Below are the code and all the weights of a small trained network. Each question names an input and a target symbol and asks about switching units off, where a switched-off unit gives its printed mean instead of its output.

import numpy as np


def w(rows, s, z=0):
    codes = np.array(rows[::2]) - 128.0
    scale = np.full(codes.shape[1], s)
    scale[-1] = z or s
    return codes * scale


def norm(h):
    return h / np.sqrt((h * h).mean(-1, keepdims=True) + 1e-5)


def f(y):
    return np.maximum(y, 0)


def softmax(a):
    e = np.exp(a - a.max(-1, keepdims=True))
    return e / e.sum(-1, keepdims=True)


def log_softmax(a):
    a = a - a.max(-1, keepdims=True)
    return a - np.log(np.exp(a).sum(-1, keepdims=True))


def net(x, mask):
    ids = ['ΓΦΩβεημστ'.index(c) for c in x.split()]
    T = len(ids)
    res = E[ids] + P[:T]
    u = 0
    for l in range(3):
        r = norm(res)
        for j in range(2):
            rows = slice(3 * j, 3 * j + 3)
            q, k, v = (r @ M[l][rows].T for M in (Q, K, V))
            z = softmax(np.where(np.tri(T) > 0, q @ k.T / 3**0.5, -1e9)) @ v
            o = O[l][rows]
            res = res + np.where(mask[u + j], z, o[:, -1]) @ o[:, :-1]
        u += 2
        y = f(norm(res) @ A[l][:, :-1].T + A[l][:, -1])
        res = res + np.where(mask[u : u + 4], y, B[l][:, -1]) @ B[l][:, :-1]
        u += 4
    return log_softmax(norm(res)[-1] @ U[:, :-1].T + U[:, -1])


Q, K, V, O, A, B = {}, {}, {}, {}, {}, {}
E = w([
[104,123,150,122],'Γ',
[109,139,148,120],'Φ',
[134,119,129,122],'Ω',
[69,151,117,140],'β',
[128,130,126,118],'ε',
[138,121,108,118],'η',
[102,4,164,163],'μ',
[156,153,117,150],'σ',
[94,123,177,98],'τ',
],0.036)
P = w([
[119,150,124,111],'0',
[134,253,117,111],'1',
[82,130,142,124],'2',
[165,84,125,141],'3',
[91,20,184,154],'4',
[90,129,144,125],'5',
[187,89,128,147],'6',
[117,31,175,172],'7',
[96,128,144,128],'8',
[202,102,119,153],'9',
[128,51,124,179],'10',
[97,127,144,129],'11',
[196,109,108,157],'12',
],0.023)
Q[0] = w([
[213,33,231,101],'0.h1',
[202,135,122,180],'0.h1',
[139,4,143,174],'0.h1',
[123,128,76,115],'0.h2',
[74,84,157,214],'0.h2',
[160,93,109,191],'0.h2',
],0.021)
K[0] = w([
[180,97,160,252],'0.h1',
[205,175,89,139],'0.h1',
[107,102,71,182],'0.h1',
[141,111,94,98],'0.h2',
[164,158,217,128],'0.h2',
[195,143,156,167],'0.h2',
],0.024)
V[0] = w([
[189,92,158,66],'0.h1',
[125,156,147,126],'0.h1',
[134,74,120,238],'0.h1',
[98,88,71,117],'0.h2',
[152,104,170,1],'0.h2',
[233,132,189,144],'0.h2',
],0.008)
O[0] = w([
[19,133,27,112,135],'0.h1',
[133,148,136,137,120],'0.h1',
[63,71,195,52,240],'0.h1',
[195,122,134,136,2],'0.h2',
[20,116,1,61,228],'0.h2',
[57,132,105,181,250],'0.h2',
],0.0074,0.0018)
A[0] = w([
[162,85,35,145,2],'0.n1',
[197,87,62,154,220],'0.n2',
[98,3,89,248,106],'0.n3',
[179,173,49,63,132],'0.n4',
],0.02,0.0075)
B[0] = w([
[4,107,37,145,145],'0.n1',
[202,97,145,203,180],'0.n2',
[62,23,144,190,252],'0.n3',
[138,170,172,46,170],'0.n4',
],0.026,0.017)
Q[1] = w([
[129,138,111,167],'1.h1',
[112,84,191,160],'1.h1',
[177,67,100,43],'1.h1',
[211,146,76,172],'1.h2',
[97,244,166,139],'1.h2',
[180,140,133,6],'1.h2',
],0.023)
K[1] = w([
[142,136,177,149],'1.h1',
[123,50,184,88],'1.h1',
[161,125,108,69],'1.h1',
[212,159,64,124],'1.h2',
[97,230,134,64],'1.h2',
[169,89,124,3],'1.h2',
],0.022)
V[1] = w([
[104,141,136,195],'1.h1',
[138,195,140,160],'1.h1',
[98,157,149,196],'1.h1',
[161,26,132,3],'1.h2',
[156,191,65,164],'1.h2',
[220,110,91,143],'1.h2',
],0.019)
O[1] = w([
[139,138,200,126,159],'1.h1',
[108,84,169,61,29],'1.h1',
[120,133,202,119,155],'1.h1',
[137,20,238,64,140],'1.h2',
[206,185,122,177,2],'1.h2',
[251,101,80,140,51],'1.h2',
],0.015,0.0086)
A[1] = w([
[50,102,158,165,111],'1.n1',
[157,5,134,102,41],'1.n2',
[102,137,104,56,73],'1.n3',
[156,45,103,58,254],'1.n4',
],0.029,0.0035)
B[1] = w([
[167,139,82,250,254],'1.n1',
[187,235,28,131,219],'1.n2',
[235,116,151,135,161],'1.n3',
[26,149,140,165,182],'1.n4',
],0.023)
Q[2] = w([
[232,140,186,184],'2.h1',
[90,122,147,140],'2.h1',
[113,164,137,124],'2.h1',
[125,106,235,234],'2.h2',
[61,252,177,138],'2.h2',
[117,150,41,147],'2.h2',
],0.028)
K[2] = w([
[124,41,98,152],'2.h1',
[144,131,186,159],'2.h1',
[158,102,124,115],'2.h1',
[163,112,201,254],'2.h2',
[54,246,108,173],'2.h2',
[127,73,45,116],'2.h2',
],0.031)
V[2] = w([
[51,100,74,152],'2.h1',
[72,215,143,113],'2.h1',
[93,98,75,114],'2.h1',
[6,165,56,80],'2.h2',
[236,116,165,41],'2.h2',
[189,97,72,155],'2.h2',
],0.014)
O[2] = w([
[163,151,220,40,146],'2.h1',
[107,87,149,165,130],'2.h1',
[125,160,167,72,116],'2.h1',
[210,132,170,140,111],'2.h2',
[47,159,108,246,5],'2.h2',
[115,181,137,72,169],'2.h2',
],0.014,0.015)
A[2] = w([
[72,116,107,2,40],'2.n1',
[46,36,93,94,119],'2.n2',
[74,169,103,105,143],'2.n3',
[164,107,40,128,5],'2.n4',
],0.039,0.0029)
B[2] = w([
[13,2,36,195,144],'2.n1',
[141,239,177,13,172],'2.n2',
[134,81,83,110,150],'2.n3',
[134,63,179,85,252],'2.n4',
],0.033,0.016)
U = w([
[6,163,148,167,62],'Γ',
[95,153,123,95,252],'Φ',
[33,94,64,78,145],'Ω',
[148,185,146,191,103],'β',
[115,167,16,168,110],'ε',
[144,113,50,95,193],'η',
[110,95,205,141,96],'μ',
[250,110,125,146,62],'σ',
[148,51,147,82,139],'τ',
],0.021,0.011)

Each question gives the input, a string of symbols that net reads in full, and the target symbol t.
The units are the heads (3 rows each of Q, K, V and O) and the neurons (one row each of A and B). Each row of codes is followed by its name. A weight is (code - 128) times the scale printed after its matrix; where a second scale follows, it is the last column's (O, A, B and U).
mask holds one flag per unit, layer by layer, with each layer's heads first. A switched-off unit (its flag False) gives its mean, the last column of its rows in O or B, instead of its output. The means were averaged over made-up inputs and are rounded, as every weight is.
A unit's drop is (log p(t) with every unit on - log p(t) with that unit switched off) / (log p(t) with every unit on - log p(t) with every unit switched off).
The circuit of an input: a set's keep is (log p(t) with only the set's units on - log p(t) with every unit switched off) / (log p(t) with every unit on - log p(t) with every unit switched off). Starting from the 12 units with the biggest drops (on a tie, the unit counted first), units are removed one at a time, each time the one whose removal leaves the highest keep (on an exact tie, the one counted first), for as long as the keep stays at least 0.8.
circuit, biggest first: the units of the circuit, biggest drop first
most important unit: the unit with the biggest drop
top k neurons in layer l: the k neurons of layer l with the biggest drops, biggest first
drop of u: that unit's drop, to one decimal
input β Γ ε Φ β, target Γ: most important unit => 0.n2
input μ μ μ Γ σ η τ τ, target Ω: circuit, biggest first => (0.n2 0.h2)
input Φ Ω Φ β ε, target σ: circuit, biggest first => (1.n1 2.n4 1.n2)
input β μ σ Φ η, target Γ: top 2 neurons in layer 1 => (1.n1 1.n3)
input σ Φ σ Γ Φ β τ ε Φ Φ Γ σ β, target σ: circuit, biggest first => (2.h1 2.h2)
input τ σ ε β ε, target σ: top 2 neurons in layer 2 => (2.n1 2.n4)
input Ω ε β μ, target μ: top 2 neurons in layer 1 => (1.n3 1.n4)
input Φ μ Γ σ Φ, target ε: top 3 neurons in layer 1 => (1.n1 1.n4 1.n3)
input η μ Γ ε μ η, target η: top 3 neurons in layer 0 => (0.n2 0.n4 0.n3)
input η β η σ β Ω Φ τ σ σ Ω, target ε: top 2 neurons in layer 0 => (0.n3 0.n2)
input Ω σ μ σ Φ μ, target Γ: top 2 neurons in layer 0 => (0.n3 0.n2)
input β η σ σ Ω τ β Γ ε β τ, target σ: top 2 neurons in layer 0 => (0.n4 0.n3)
input ε β Γ, target μ: top 2 neurons in layer 2 => (2.n4 2.n2)
input Φ Φ σ Φ Φ τ σ Γ, target ε: circuit, biggest first => (1.n2)
input Φ μ τ σ β σ Ω η η β Φ, target σ: top 3 neurons in layer 1 => (1.n4 1.n2 1.n1)
input μ σ Φ ε Ω τ, target Φ: top 2 neurons in layer 0 => (0.n2 0.n3)
input Ω β τ Γ ε Φ η σ ε Γ η η, target η: top 2 neurons in layer 1 => (1.n2 1.n3)
input Φ Φ σ Φ β, target Γ: drop of 1.n3 => 0.4
input Ω τ σ σ Φ Ω σ Φ Φ, target β: drop of 2.n4 => 1.0
input η σ Ω σ ε, target ε: drop of 2.n4 => -0.2
input Ω σ σ Φ η Γ Φ σ β σ Ω, target ε: circuit, biggest first => (1.n2)
